Here is a tiny trained network, its code and every weight. The questions are about switching its units off for an input and a class, where a switched-off unit gives its printed mean instead of its output.

import numpy as np


def w(rows, s, z=0):
    codes = np.array(rows[::2]) - 128.0
    scale = np.full(codes.shape[1], s)
    scale[-1] = z or s
    return codes * scale


def f(y):
    return y / 2 * (1 + np.tanh(0.7978845608 * (y + 0.044715 * y**3)))


def log_softmax(a):
    a = a - a.max(-1, keepdims=True)
    return a - np.log(np.exp(a).sum(-1, keepdims=True))


def net(x, mask):
    res = np.array(x, float).reshape(1, 6) / 4 @ E
    y = f(res @ A[0][:, :-1].T + A[0][:, -1])
    res = res + np.where(mask, y, B[0][:, -1]) @ B[0][:, :-1]
    return log_softmax(res[-1] @ U[:, :-1].T + U[:, -1])


A, B = {}, {}
E = w([
[137,166,57,149],'x0',
[160,85,90,165],'x1',
[88,73,20,2],'x2',
[84,195,72,139],'x3',
[176,64,185,113],'x4',
[184,113,96,132],'x5',
],0.0062)
A[0] = w([
[55,58,60,52,10],'neuron 0',
[192,90,94,140,172],'neuron 1',
[195,56,255,121,253],'neuron 2',
[118,73,108,191,5],'neuron 3',
[129,68,74,194,37],'neuron 4',
[141,154,54,191,209],'neuron 5',
[121,162,199,215,95],'neuron 6',
[88,36,154,87,73],'neuron 7',
],0.0095,0.0051)
B[0] = w([
[254,44,98,166,175],'neuron 0',
[41,155,209,75,162],'neuron 1',
[67,125,52,103,254],'neuron 2',
[201,132,248,198,113],'neuron 3',
[181,158,236,130,123],'neuron 4',
[48,118,113,80,199],'neuron 5',
[233,121,29,123,188],'neuron 6',
[111,84,141,111,150],'neuron 7',
],0.0095,0.0077)
U = w([
[100,127,109,127,253],'0',
[255,90,68,169,130],'1',
[66,131,104,123,138],'2',
[67,140,124,120,159],'3',
[86,125,96,131,111],'4',
[126,138,146,116,194],'5',
[194,148,243,160,3],'6',
],0.0091,0.0051)

Each question gives the input, the list of numbers given to net, and the class t.
The units are the neurons (one row each of A and B). Each row of codes is followed by its name. A weight is (code - 128) times the scale printed after its matrix; where a second scale follows, it is the last column's (A, B and U).
mask holds one flag per neuron, in row order. A switched-off neuron (its flag False) gives its mean, the last column of its row in B, instead of its output. The means were averaged over made-up inputs and are rounded, as every weight is.
A unit's drop is (log p(t) with every unit on - log p(t) with that unit switched off) / (log p(t) with every unit on - log p(t) with every unit switched off).
The circuit of an input: a set's keep is (log p(t) with only the set's units on - log p(t) with every unit switched off) / (log p(t) with every unit on - log p(t) with every unit switched off). Starting from all 8 units, units are removed one at a time, each time the one whose removal leaves the highest keep (on an exact tie, the one counted first), for as long as the keep stays at least 0.8.
units of the circuit, in order: the units of the circuit, biggest drop first
unit that matters most: the unit with the biggest drop
k most important neurons: the k neurons with the biggest drops, biggest first
drop when u is switched off: that unit's drop, to one decimal
input [-4,-1,-5,-4,-2,-4], class 1: 2 most important neurons => [neuron 6; neuron 5]
input [-1,-6,7,-2,0,3], class 1: 3 most important neurons => [neuron 0; neuron 5; neuron 2]
input [0,-3,4,4,3,-1], class 1: units of the circuit, in order => [neuron 2; neuron 0]
input [-8,-4,-7,-5,7,-1], class 2: unit that matters most => neuron 2
input [4,3,7,-1,-6,1], class 1: 2 most important neurons => [neuron 0; neuron 2]
input [3,-3,8,-1,8,-3], class 1: 2 most important neurons => [neuron 0; neuron 5]
input [1,1,-8,-2,-3,-6], class 1: 2 most important neurons => [neuron 6; neuron 1]
input [4,0,-8,1,-5,-3], class 1: 3 most important neurons => [neuron 6; neuron 1; neuron 2]
input [-5,-6,-6,-1,-3,-4], class 1: drop when neuron 7 is switched off => 0.0
input [-1,0,7,6,-7,0], class 1: drop when neuron 2 is switched off => 0.1
input [-3,-1,8,-1,-2,-7], class 1: drop when neuron 0 is switched off => 0.7
